Below are the code and all the weights of a small trained network. Each question names an input and a class and asks about switching units off, where a switched-off unit gives its printed mean instead of its output.

import numpy as np


def w(rows, s, z=0):
    codes = np.array(rows[::2]) - 128.0
    scale = np.full(codes.shape[1], s)
    scale[-1] = z or s
    return codes * scale


def f(y):
    return np.maximum(y, 0)


def log_softmax(a):
    a = a - a.max(-1, keepdims=True)
    return a - np.log(np.exp(a).sum(-1, keepdims=True))


def net(x, mask):
    res = np.array(x, float).reshape(1, 2) / 4 @ E
    y = f(res @ A[0][:, :-1].T + A[0][:, -1])
    res = res + np.where(mask, y, B[0][:, -1]) @ B[0][:, :-1]
    return log_softmax(res[-1] @ U[:, :-1].T + U[:, -1])


A, B = {}, {}
E = w([
[123,173,129,98,198,188,86,19],'x0',
[253,245,205,137,123,87,138,149],'x1',
],0.011)
A[0] = w([
[101,158,135,158,254,115,100,71,73],'N0',
[164,185,146,122,129,120,107,135,85],'N1',
[107,77,117,110,95,155,131,83,71],'N2',
[143,133,140,102,221,219,96,87,73],'N3',
[122,122,95,133,142,159,138,143,255],'N4',
[97,149,133,131,119,95,133,111,122],'N5',
[137,64,112,194,111,74,137,228,128],'N6',
[55,58,73,110,129,124,70,127,71],'N7',
[150,112,117,51,184,140,91,61,187],'N8',
[162,170,170,143,105,50,156,111,167],'N9',
[149,188,154,169,125,127,129,135,53],'N10',
],0.012,0.0089)
B[0] = w([
[128,180,119,73,94,93,222,254,204],'N0',
[65,112,63,201,187,153,142,160,182],'N1',
[85,212,55,178,131,176,152,216,180],'N2',
[130,190,124,170,52,73,172,183,223],'N3',
[82,111,209,134,245,147,41,54,227],'N4',
[185,92,175,194,116,131,97,163,128],'N5',
[126,193,158,86,94,43,175,137,234],'N6',
[91,167,95,179,128,182,125,204,240],'N7',
[140,165,177,91,134,41,142,110,247],'N8',
[77,127,120,142,181,167,94,147,228],'N9',
[97,172,27,187,131,195,171,176,169],'N10',
],0.0092,0.012)
U = w([
[126,161,121,92,13,22,194,157,61],'0',
[106,151,4,178,149,232,135,154,50],'1',
[118,133,224,103,200,112,48,91,255],'2',
[187,51,92,93,6,201,123,83,88],'3',
],0.013,0.0077)

Each question gives the input, the list of numbers given to net, and the class t.
The units are the neurons (one row each of A and B). Each row of codes is followed by its name. A weight is (code - 128) times the scale printed after its matrix; where a second scale follows, it is the last column's (A, B and U).
mask holds one flag per neuron, in row order. A switched-off neuron (its flag False) gives its mean, the last column of its row in B, instead of its output. The means were averaged over made-up inputs and are rounded, as every weight is.
A unit's drop is (log p(t) with every unit on - log p(t) with that unit switched off) / (log p(t) with every unit on - log p(t) with every unit switched off).
unit that matters most: the unit with the biggest drop
k most important neurons: the k neurons with the biggest drops, biggest first
drop when u is switched off: that unit's drop, to one decimal
input [-5,6], class 1: unit that matters most -> N9
input [-6,8], class 1: 3 most important neurons -> [N9, N10, N1]
input [4,-1], class 0: 3 most important neurons -> [N3, N0, N9]
input [-2,-2], class 2: 2 most important neurons -> [N3, N0]
input [7,7], class 0: 3 most important neurons -> [N8, N0, N3]
input [-1,3], class 2: 2 most important neurons -> [N7, N2]
input [-3,1], class 2: 2 most important neurons -> [N3, N0]
input [-3,-3], class 2: 4 most important neurons -> [N3, N0, N4, N10]
input [-3,8], class 1: drop when N9 is switched off -> 0.0
input [4,1], class 0: drop when N9 is switched off -> 0.2
input [-4,6], class 1: drop when N9 is switched off -> 0.2
input [8,-5], class 0: drop when N8 is switched off -> 0.1
